Here is a tiny trained network, its code and every weight. The questions are about switching its units off for an input and a class, where a switched-off unit gives its printed mean instead of its output.

import numpy as np


def w(rows, s, z=0):
    codes = np.array(rows[::2]) - 128.0
    scale = np.full(codes.shape[1], s)
    scale[-1] = z or s
    return codes * scale


def f(y):
    return y / 2 * (1 + np.tanh(0.7978845608 * (y + 0.044715 * y**3)))


def log_softmax(a):
    a = a - a.max(-1, keepdims=True)
    return a - np.log(np.exp(a).sum(-1, keepdims=True))


def net(x, mask):
    res = np.array(x, float).reshape(1, 7) / 4 @ E
    y = f(res @ A[0][:, :-1].T + A[0][:, -1])
    res = res + np.where(mask, y, B[0][:, -1]) @ B[0][:, :-1]
    return log_softmax(res[-1] @ U[:, :-1].T + U[:, -1])


A, B = {}, {}
E = w([
[100,53,143,144,33],'x0',
[126,131,191,182,140],'x1',
[81,97,97,178,157],'x2',
[65,53,124,99,186],'x3',
[94,156,154,135,88],'x4',
[254,63,148,98,117],'x5',
[123,133,181,138,136],'x6',
],0.0092)
A[0] = w([
[150,161,204,181,107,235],'neuron 0',
[101,72,88,183,150,144],'neuron 1',
[191,149,127,167,99,196],'neuron 2',
[133,146,135,134,71,225],'neuron 3',
[172,151,134,160,130,160],'neuron 4',
[83,116,186,111,84,128],'neuron 5',
[89,84,99,196,135,173],'neuron 6',
[133,54,101,133,139,188],'neuron 7',
[165,126,133,161,119,135],'neuron 8',
[61,121,72,129,188,180],'neuron 9',
[146,190,173,156,169,140],'neuron 10',
[105,144,177,144,107,118],'neuron 11',
[65,108,172,137,122,130],'neuron 12',
[117,137,156,135,129,133],'neuron 13',
[116,146,140,101,101,114],'neuron 14',
[59,170,99,76,215,208],'neuron 15',
[132,96,169,184,157,80],'neuron 16',
[152,8,145,41,122,151],'neuron 17',
[104,162,95,92,191,83],'neuron 18',
[173,125,52,127,79,200],'neuron 19',
[113,104,121,179,132,210],'neuron 20',
[141,155,105,73,61,158],'neuron 21',
[117,68,99,170,133,143],'neuron 22',
[154,136,68,77,60,142],'neuron 23',
[152,65,134,77,118,104],'neuron 24',
[157,110,118,124,48,165],'neuron 25',
[99,188,165,116,90,251],'neuron 26',
[90,132,181,139,67,132],'neuron 27',
],0.014,0.0027)
B[0] = w([
[174,37,86,99,203,202],'neuron 0',
[109,165,176,185,158,185],'neuron 1',
[78,104,74,127,155,196],'neuron 2',
[116,55,131,105,151,173],'neuron 3',
[91,118,82,114,167,168],'neuron 4',
[167,87,169,116,96,172],'neuron 5',
[125,139,180,166,183,193],'neuron 6',
[116,157,135,205,122,189],'neuron 7',
[115,103,95,123,144,154],'neuron 8',
[136,234,177,115,160,219],'neuron 9',
[114,138,49,97,199,191],'neuron 10',
[160,92,146,115,139,156],'neuron 11',
[177,130,162,130,117,181],'neuron 12',
[150,123,124,123,134,138],'neuron 13',
[129,114,151,116,117,137],'neuron 14',
[197,250,114,39,80,229],'neuron 15',
[123,137,125,132,163,155],'neuron 16',
[149,135,62,233,37,249],'neuron 17',
[143,189,132,77,62,178],'neuron 18',
[43,119,122,122,111,190],'neuron 19',
[125,115,145,151,173,164],'neuron 20',
[69,120,164,117,99,178],'neuron 21',
[112,138,160,188,143,173],'neuron 22',
[41,131,155,130,101,187],'neuron 23',
[119,135,104,187,84,189],'neuron 24',
[99,97,135,112,70,191],'neuron 25',
[173,86,142,88,134,191],'neuron 26',
[162,42,170,122,123,180],'neuron 27',
],0.022,0.011)
U = w([
[119,150,209,175,161,132],'0',
[126,184,147,65,105,167],'1',
[153,106,70,244,65,59],'2',
[120,100,93,133,157,251],'3',
[2,91,178,94,93,80],'4',
[152,59,182,111,117,27],'5',
],0.01,0.0022)

Each question gives the input, the list of numbers given to net, and the class t.
The units are the neurons (one row each of A and B). Each row of codes is followed by its name. A weight is (code - 128) times the scale printed after its matrix; where a second scale follows, it is the last column's (A, B and U).
mask holds one flag per neuron, in row order. A switched-off neuron (its flag False) gives its mean, the last column of its row in B, instead of its output. The means were averaged over made-up inputs and are rounded, as every weight is.
A unit's drop is (log p(t) with every unit on - log p(t) with that unit switched off) / (log p(t) with every unit on - log p(t) with every unit switched off).
The circuit of an input: a set's keep is (log p(t) with only the set's units on - log p(t) with every unit switched off) / (log p(t) with every unit on - log p(t) with every unit switched off). Starting from the 12 units with the biggest drops (on a tie, the unit counted first), units are removed one at a time, each time the one whose removal leaves the highest keep (on an exact tie, the one counted first), for as long as the keep stays at least 0.8.
units of the circuit, in order: the units of the circuit, biggest drop first
most important unit: the unit with the biggest drop
top k neurons: the k neurons with the biggest drops, biggest first
drop of u: that unit's drop, to one decimal
input [3,3,-1,-3,-6,-5,-8], class 4: most important unit => neuron 17
input [-4,4,-7,-7,7,-1,-8], class 3: top 4 neurons => neuron 0; neuron 10; neuron 26; neuron 18
input [-4,6,-4,3,-3,4,5], class 3: units of the circuit, in order => neuron 10; neuron 0
input [-3,3,-4,4,5,1,2], class 5: units of the circuit, in order => neuron 9; neuron 17; neuron 19
input [-2,6,-5,-1,8,5,1], class 3: top 2 neurons => neuron 10; neuron 2
input [8,-8,7,3,-2,-2,7], class 0: top 3 neurons => neuron 6; neuron 9; neuron 1
input [-2,5,-4,2,-1,-3,5], class 1: top 2 neurons => neuron 15; neuron 17
input [1,-4,6,-4,2,-5,0], class 1: top 2 neurons => neuron 15; neuron 7
input [-3,0,-1,-4,8,-1,-2], class 5: top 2 neurons => neuron 26; neuron 17
input [5,5,4,2,8,-2,-8], class 0: top 2 neurons => neuron 6; neuron 1
input [2,-4,2,-6,-5,6,1], class 4: top 2 neurons => neuron 19; neuron 23
input [3,-7,2,6,-4,-4,8], class 0: top 2 neurons => neuron 1; neuron 6
input [-8,-6,4,7,6,6,4], class 1: drop of neuron 15 => 1.1
input [-5,6,5,6,-3,-7,-5], class 1: units of the circuit, in order => neuron 15
input [-1,7,6,-3,3,7,-5], class 3: drop of neuron 17 => 0.3
input [-3,2,-8,6,5,4,7], class 2: drop of neuron 17 => 0.2
